Here is a tiny trained network, its code and every weight. The questions are about switching its units off for an input and a target symbol, where a switched-off unit gives its printed mean instead of its output.

import numpy as np


def w(rows, s, z=0):
    codes = np.array(rows[::2]) - 128.0
    scale = np.full(codes.shape[1], s)
    scale[-1] = z or s
    return codes * scale


def norm(h):
    return h / np.sqrt((h * h).mean(-1, keepdims=True) + 1e-5)


def f(y):
    return y / 2 * (1 + np.tanh(0.7978845608 * (y + 0.044715 * y**3)))


def softmax(a):
    e = np.exp(a - a.max(-1, keepdims=True))
    return e / e.sum(-1, keepdims=True)


def log_softmax(a):
    a = a - a.max(-1, keepdims=True)
    return a - np.log(np.exp(a).sum(-1, keepdims=True))


def net(x, mask):
    ids = ['ΓΞΣΦαβεζηθλμτ'.index(c) for c in x.split()]
    T = len(ids)
    res = E[ids] + P[:T]
    u = 0
    for l in range(2):
        q, k, v = (norm(res) @ M[l].T for M in (Q, K, V))
        z = softmax(np.where(np.tri(T) > 0, q @ k.T / 2**0.5, -1e9)) @ v
        res = res + np.where(mask[u], z, O[l][:, -1]) @ O[l][:, :-1]
        u += 1
        y = f(norm(res) @ A[l][:, :-1].T + A[l][:, -1])
        res = res + np.where(mask[u : u + 16], y, B[l][:, -1]) @ B[l][:, :-1]
        u += 16
    return log_softmax(norm(res)[-1] @ U[:, :-1].T + U[:, -1])


Q, K, V, O, A, B = {}, {}, {}, {}, {}, {}
E = w([
[194,115,224,118],'Γ',
[141,75,188,61],'Ξ',
[69,73,100,19],'Σ',
[205,167,109,155],'Φ',
[121,142,154,157],'α',
[8,146,185,123],'β',
[17,149,179,127],'ε',
[104,167,56,128],'ζ',
[204,207,209,133],'η',
[183,131,122,130],'θ',
[136,199,67,109],'λ',
[51,62,184,139],'μ',
[124,237,154,149],'τ',
],0.017)
P = w([
[152,117,159,254],'0',
[141,108,148,236],'1',
[20,86,48,72],'2',
[171,130,215,41],'3',
[141,89,132,218],'4',
[12,80,52,76],'5',
[173,132,213,42],'6',
[144,89,124,189],'7',
[10,81,55,73],'8',
[167,135,214,40],'9',
[150,91,116,169],'10',
[9,82,55,84],'11',
[168,132,212,34],'12',
],0.0071)
Q[0] = w([
[128,3,141,218],'0.h0',
[128,92,190,141],'0.h0',
],0.007)
K[0] = w([
[163,7,189,150],'0.h0',
[89,84,83,128],'0.h0',
],0.011)
V[0] = w([
[94,76,193,189],'0.h0',
[114,209,252,76],'0.h0',
],0.0031)
O[0] = w([
[136,77,255,234,107],'0.h0',
[118,147,69,179,254],'0.h0',
],0.0068,0.00092)
A[0] = w([
[147,88,194,91,123],'0.n0',
[114,162,156,141,93],'0.n1',
[125,165,141,147,82],'0.n2',
[221,46,194,103,163],'0.n3',
[220,83,137,177,115],'0.n4',
[156,99,208,112,33],'0.n5',
[129,145,123,143,84],'0.n6',
[146,3,134,97,2],'0.n7',
[148,90,149,22,97],'0.n8',
[119,177,139,156,91],'0.n9',
[102,123,164,138,112],'0.n10',
[143,140,103,207,90],'0.n11',
[69,83,83,97,217],'0.n12',
[90,119,113,119,130],'0.n13',
[169,96,81,102,125],'0.n14',
[145,158,98,158,43],'0.n15',
],0.013,0.0057)
B[0] = w([
[190,163,121,135,197],'0.n0',
[94,89,146,127,145],'0.n1',
[102,92,138,103,133],'0.n2',
[138,241,126,75,243],'0.n3',
[123,200,130,226,177],'0.n4',
[177,112,42,145,165],'0.n5',
[121,115,129,100,117],'0.n6',
[187,2,157,143,159],'0.n7',
[69,187,74,100,190],'0.n8',
[103,82,157,85,150],'0.n9',
[165,116,137,162,159],'0.n10',
[176,139,65,49,147],'0.n11',
[166,30,160,122,255],'0.n12',
[114,58,158,126,158],'0.n13',
[178,123,208,139,148],'0.n14',
[164,115,111,53,127],'0.n15',
],0.0075,0.0056)
Q[1] = w([
[68,235,222,1],'1.h0',
[76,104,64,179],'1.h0',
],0.0084)
K[1] = w([
[3,216,73,124],'1.h0',
[172,118,212,208],'1.h0',
],0.0078)
V[1] = w([
[113,188,197,36],'1.h0',
[221,4,12,253],'1.h0',
],0.0035)
O[1] = w([
[173,107,179,248,198],'1.h0',
[159,63,51,253,6],'1.h0',
],0.0083,0.0024)
A[1] = w([
[125,128,85,135,130],'1.n0',
[76,50,66,187,2],'1.n1',
[144,94,181,98,94],'1.n2',
[150,124,88,72,149],'1.n3',
[43,89,34,111,75],'1.n4',
[192,149,120,141,103],'1.n5',
[138,179,143,117,148],'1.n6',
[132,142,117,96,126],'1.n7',
[26,167,70,92,96],'1.n8',
[163,178,153,168,111],'1.n9',
[7,79,181,128,116],'1.n10',
[125,100,174,77,93],'1.n11',
[53,156,124,193,88],'1.n12',
[198,38,182,197,46],'1.n13',
[85,134,128,80,88],'1.n14',
[101,90,112,99,101],'1.n15',
],0.014,0.0099)
B[1] = w([
[98,128,142,120,129],'1.n0',
[202,80,154,20,137],'1.n1',
[100,160,113,218,152],'1.n2',
[109,138,163,125,198],'1.n3',
[23,88,98,128,161],'1.n4',
[153,80,135,88,162],'1.n5',
[105,99,121,66,219],'1.n6',
[111,141,157,106,155],'1.n7',
[179,82,73,115,161],'1.n8',
[78,71,113,139,186],'1.n9',
[167,120,80,59,253],'1.n10',
[135,198,150,180,163],'1.n11',
[111,76,162,49,135],'1.n12',
[116,248,115,216,164],'1.n13',
[140,150,107,137,144],'1.n14',
[137,101,102,169,146],'1.n15',
],0.011,0.0067)
U = w([
[211,114,159,152,117],'Γ',
[250,52,140,99,46],'Ξ',
[182,54,139,162,169],'Σ',
[201,116,31,135,116],'Φ',
[79,103,194,155,148],'α',
[137,83,190,95,73],'β',
[146,91,167,99,73],'ε',
[54,160,42,130,160],'ζ',
[166,95,232,126,130],'η',
[117,208,64,129,100],'θ',
[137,164,37,58,68],'λ',
[110,158,126,169,252],'μ',
[35,188,177,124,154],'τ',
],0.019,0.011)

Each question gives the input, a string of symbols that net reads in full, and the target symbol t.
The units are the heads (2 rows each of Q, K, V and O) and the neurons (one row each of A and B). Each row of codes is followed by its name. A weight is (code - 128) times the scale printed after its matrix; where a second scale follows, it is the last column's (O, A, B and U).
mask holds one flag per unit, layer by layer, with each layer's heads first. A switched-off unit (its flag False) gives its mean, the last column of its rows in O or B, instead of its output. The means were averaged over made-up inputs and are rounded, as every weight is.
A unit's drop is (log p(t) with every unit on - log p(t) with that unit switched off) / (log p(t) with every unit on - log p(t) with every unit switched off).
The circuit of an input: a set's keep is (log p(t) with only the set's units on - log p(t) with every unit switched off) / (log p(t) with every unit on - log p(t) with every unit switched off). Starting from the 12 units with the biggest drops (on a tie, the unit counted first), units are removed one at a time, each time the one whose removal leaves the highest keep (on an exact tie, the one counted first), for as long as the keep stays at least 0.8.
units of the circuit, in order: the units of the circuit, biggest drop first
most important unit: the unit with the biggest drop
k most important neurons: the k neurons with the biggest drops, biggest first
k most important neurons of layer l: the k neurons of layer l with the biggest drops, biggest first
input τ τ τ β μ α ζ μ τ, target λ: most important neuron of layer 1 => (1.n8)
input ζ β α λ ζ α ζ α τ α, target τ: 2 most important neurons => (1.n10, 0.n12)
input Ξ β Ξ, target η: 3 most important neurons => (0.n3, 0.n7, 0.n8)
input μ α θ η Γ, target Γ: 3 most important neurons of layer 0 => (0.n4, 0.n5, 0.n3)
input ζ ζ α ζ, target ζ: 2 most important neurons => (0.n3, 0.n0)
input ζ Γ θ Γ Γ, target Γ: 2 most important neurons => (0.n4, 1.n10)
input ζ Φ Φ β μ η λ α ε Γ τ, target τ: 2 most important neurons => (0.n8, 1.n10)
input β η α τ β β Σ ζ λ α τ β ζ, target τ: 2 most important neurons of layer 0 => (0.n12, 0.n14)
input η Γ ε α λ α α, target λ: 2 most important neurons of layer 0 => (0.n5, 0.n3)
input β λ τ α, target τ: 2 most important neurons of layer 0 => (0.n12, 0.n3)
input α λ θ α λ α, target Φ: 2 most important neurons of layer 1 => (1.n10, 1.n13)
input λ Ξ β Σ τ β ζ, target τ: 2 most important neurons => (0.n14, 1.n10)
input λ Ξ λ λ Φ Φ, target Ξ: 4 most important neurons of layer 0 => (0.n14, 0.n3, 0.n7, 0.n8)
input ζ Φ Γ λ α, target α: 2 most important neurons => (0.n12, 1.n10)
input μ η α Φ η λ Ξ, target λ: units of the circuit, in order => (0.n8)
input β η μ α Φ β λ α, target α: 2 most important neurons of layer 1 => (1.n10, 1.n9)
input β α λ ζ α λ λ Σ, target Σ: 4 most important neurons of layer 0 => (0.n12, 0.n7, 0.n14, 0.n3)
input β τ Γ Σ, target τ: 2 most important neurons => (0.n8, 1.n11)
input θ λ Φ Ξ α λ ε Σ μ, target Σ: 2 most important neurons => (0.n12, 1.n10)
input Γ μ η Σ θ θ, target μ: most important unit => 1.n13
